Here is a tiny trained network, its code and every weight. The questions are about switching its units off for an input and a class, where a switched-off unit gives its printed mean instead of its output.

import numpy as np


def w(rows, s, z=0):
    codes = np.array(rows[::2]) - 128.0
    scale = np.full(codes.shape[1], s)
    scale[-1] = z or s
    return codes * scale


def norm(h):
    return h / np.sqrt((h * h).mean(-1, keepdims=True) + 1e-5)


def f(y):
    return y / 2 * (1 + np.tanh(0.7978845608 * (y + 0.044715 * y**3)))


def log_softmax(a):
    a = a - a.max(-1, keepdims=True)
    return a - np.log(np.exp(a).sum(-1, keepdims=True))


def net(x, mask):
    res = np.array(x, float).reshape(1, 4) / 4 @ E
    u = 0
    for l in range(3):
        y = f(norm(res) @ A[l][:, :-1].T + A[l][:, -1])
        res = res + np.where(mask[u : u + 5], y, B[l][:, -1]) @ B[l][:, :-1]
        u += 5
    return log_softmax(norm(res)[-1] @ U[:, :-1].T + U[:, -1])


A, B = {}, {}
E = w([
[141,110,149,255,188,66,120,238,161],'x0',
[188,53,155,144,14,83,209,73,180],'x1',
[82,184,13,145,130,156,231,148,188],'x2',
[139,126,116,40,151,55,155,160,129],'x3',
],0.0072)
A[0] = w([
[122,150,110,237,100,169,94,38,134,5],'L0N0',
[131,137,86,57,107,8,121,114,182,7],'L0N1',
[141,68,143,155,90,142,156,47,206,15],'L0N2',
[170,158,48,140,116,163,167,165,95,50],'L0N3',
[95,134,156,83,94,134,207,2,129,16],'L0N4',
],0.0083,0.0028)
B[0] = w([
[140,8,188,75,154,205,179,214,144,172],'L0N0',
[121,114,183,107,133,158,168,143,115,190],'L0N1',
[94,221,153,161,106,115,168,113,44,218],'L0N2',
[108,113,200,127,149,100,101,74,147,157],'L0N3',
[161,105,39,138,133,140,82,164,140,253],'L0N4',
],0.014,0.0046)
A[1] = w([
[181,111,129,230,111,52,170,203,195,62],'L1N0',
[164,119,117,28,169,45,198,181,116,5],'L1N1',
[94,139,49,142,116,154,254,123,210,8],'L1N2',
[189,109,112,157,46,38,228,147,169,144],'L1N3',
[182,87,173,117,93,99,99,107,74,34],'L1N4',
],0.0092,0.0019)
B[1] = w([
[161,92,10,129,128,159,95,122,163,247],'L1N0',
[127,56,171,145,101,214,159,167,137,202],'L1N1',
[137,62,198,106,152,58,109,100,169,216],'L1N2',
[86,207,119,176,134,139,141,107,41,254],'L1N3',
[106,120,148,162,154,98,148,93,173,201],'L1N4',
],0.012,0.0065)
A[2] = w([
[193,156,87,2,36,180,101,65,199,12],'L2N0',
[126,84,232,155,71,221,195,205,200,43],'L2N1',
[62,230,135,92,222,178,120,183,155,51],'L2N2',
[140,98,249,178,141,56,78,33,219,80],'L2N3',
[60,118,81,168,173,113,194,98,172,65],'L2N4',
],0.01,0.0012)
B[2] = w([
[151,117,78,231,186,108,79,202,179,199],'L2N0',
[143,95,191,70,138,181,147,160,125,254],'L2N1',
[134,149,147,163,23,111,233,53,86,187],'L2N2',
[81,184,100,10,138,51,143,116,186,218],'L2N3',
[146,169,189,28,116,127,48,144,118,180],'L2N4',
],0.011,0.0077)
U = w([
[149,55,216,99,131,211,189,207,147,252],'0',
[106,225,164,183,64,98,194,85,65,137],'1',
[172,117,16,188,158,120,62,180,197,79],'2',
[96,154,182,21,164,3,105,113,223,3],'3',
],0.011,0.0011)

Each question gives the input, the list of numbers given to net, and the class t.
The units are the neurons (one row each of A and B). Each row of codes is followed by its name. A weight is (code - 128) times the scale printed after its matrix; where a second scale follows, it is the last column's (A, B and U).
mask holds one flag per neuron, layer by layer. A switched-off neuron (its flag False) gives its mean, the last column of its row in B, instead of its output. The means were averaged over made-up inputs and are rounded, as every weight is.
A unit's drop is (log p(t) with every unit on - log p(t) with that unit switched off) / (log p(t) with every unit on - log p(t) with every unit switched off).
The circuit of an input: a set's keep is (log p(t) with only the set's units on - log p(t) with every unit switched off) / (log p(t) with every unit on - log p(t) with every unit switched off). Starting from the 12 units with the biggest drops (on a tie, the unit counted first), units are removed one at a time, each time the one whose removal leaves the highest keep (on an exact tie, the one counted first), for as long as the keep stays at least 0.8.
circuit, biggest first: the units of the circuit, biggest drop first
k most important neurons: the k neurons with the biggest drops, biggest first
k most important neurons of layer l: the k neurons of layer l with the biggest drops, biggest first
drop of u: that unit's drop, to one decimal
input [3,8,8,2], class 1: 3 most important neurons of layer 1 => (L1N3 L1N4 L1N0)
input [-3,-8,-5,3], class 1: circuit, biggest first => (L2N2)
input [-5,-5,7,2], class 3: 3 most important neurons of layer 1 => (L1N2 L1N3 L1N0)
input [3,-1,-5,1], class 3: 2 most important neurons => (L0N4 L2N3)
input [-6,-4,8,2], class 3: 2 most important neurons => (L1N2 L1N0)
input [4,-8,1,8], class 0: 2 most important neurons of layer 1 => (L1N1 L1N3)
input [-3,7,7,5], class 1: 2 most important neurons of layer 2 => (L2N1 L2N3)
input [-8,-4,8,-5], class 2: 3 most important neurons => (L2N0 L0N4 L1N4)
input [-5,-4,5,0], class 2: 4 most important neurons => (L1N3 L2N0 L0N2 L1N4)
input [8,8,4,5], class 1: 3 most important neurons => (L1N3 L0N4 L2N0)
input [5,4,6,0], class 3: 2 most important neurons => (L1N2 L0N4)
input [-8,7,1,5], class 2: 3 most important neurons => (L0N4 L2N0 L2N2)
input [-8,6,3,-2], class 2: 2 most important neurons => (L0N4 L2N0)
input [4,0,-7,-3], class 3: most important neuron => (L2N3)
input [-6,-4,8,-6], class 3: 2 most important neurons => (L1N2 L1N0)
input [-6,-7,5,-3], class 1: 2 most important neurons => (L2N2 L1N0)
input [-7,-1,6,1], class 2: 2 most important neurons => (L0N4 L2N0)
input [1,-7,8,-1], class 3: 2 most important neurons of layer 1 => (L1N2 L1N3)
input [1,7,5,5], class 1: 2 most important neurons => (L1N3 L0N0)
input [-5,-5,8,1], class 3: circuit, biggest first => (L1N2)
input [7,8,-6,1], class 1: 4 most important neurons => (L1N3 L0N4 L0N2 L2N0)
input [-8,5,-2,8], class 0: 2 most important neurons of layer 1 => (L1N1 L1N0)
input [4,-1,-6,8], class 0: 2 most important neurons of layer 1 => (L1N1 L1N2)
input [8,0,6,8], class 0: 4 most important neurons of layer 2 => (L2N0 L2N4 L2N3 L2N1)
input [0,1,-7,-6], class 3: drop of L0N4 => 0.1
input [-2,5,7,8], class 0: drop of L1N3 => 0.1
input [8,2,-2,1], class 2: circuit, biggest first => (L1N0)
input [1,1,-8,-7], class 3: drop of L1N4 => 0.3
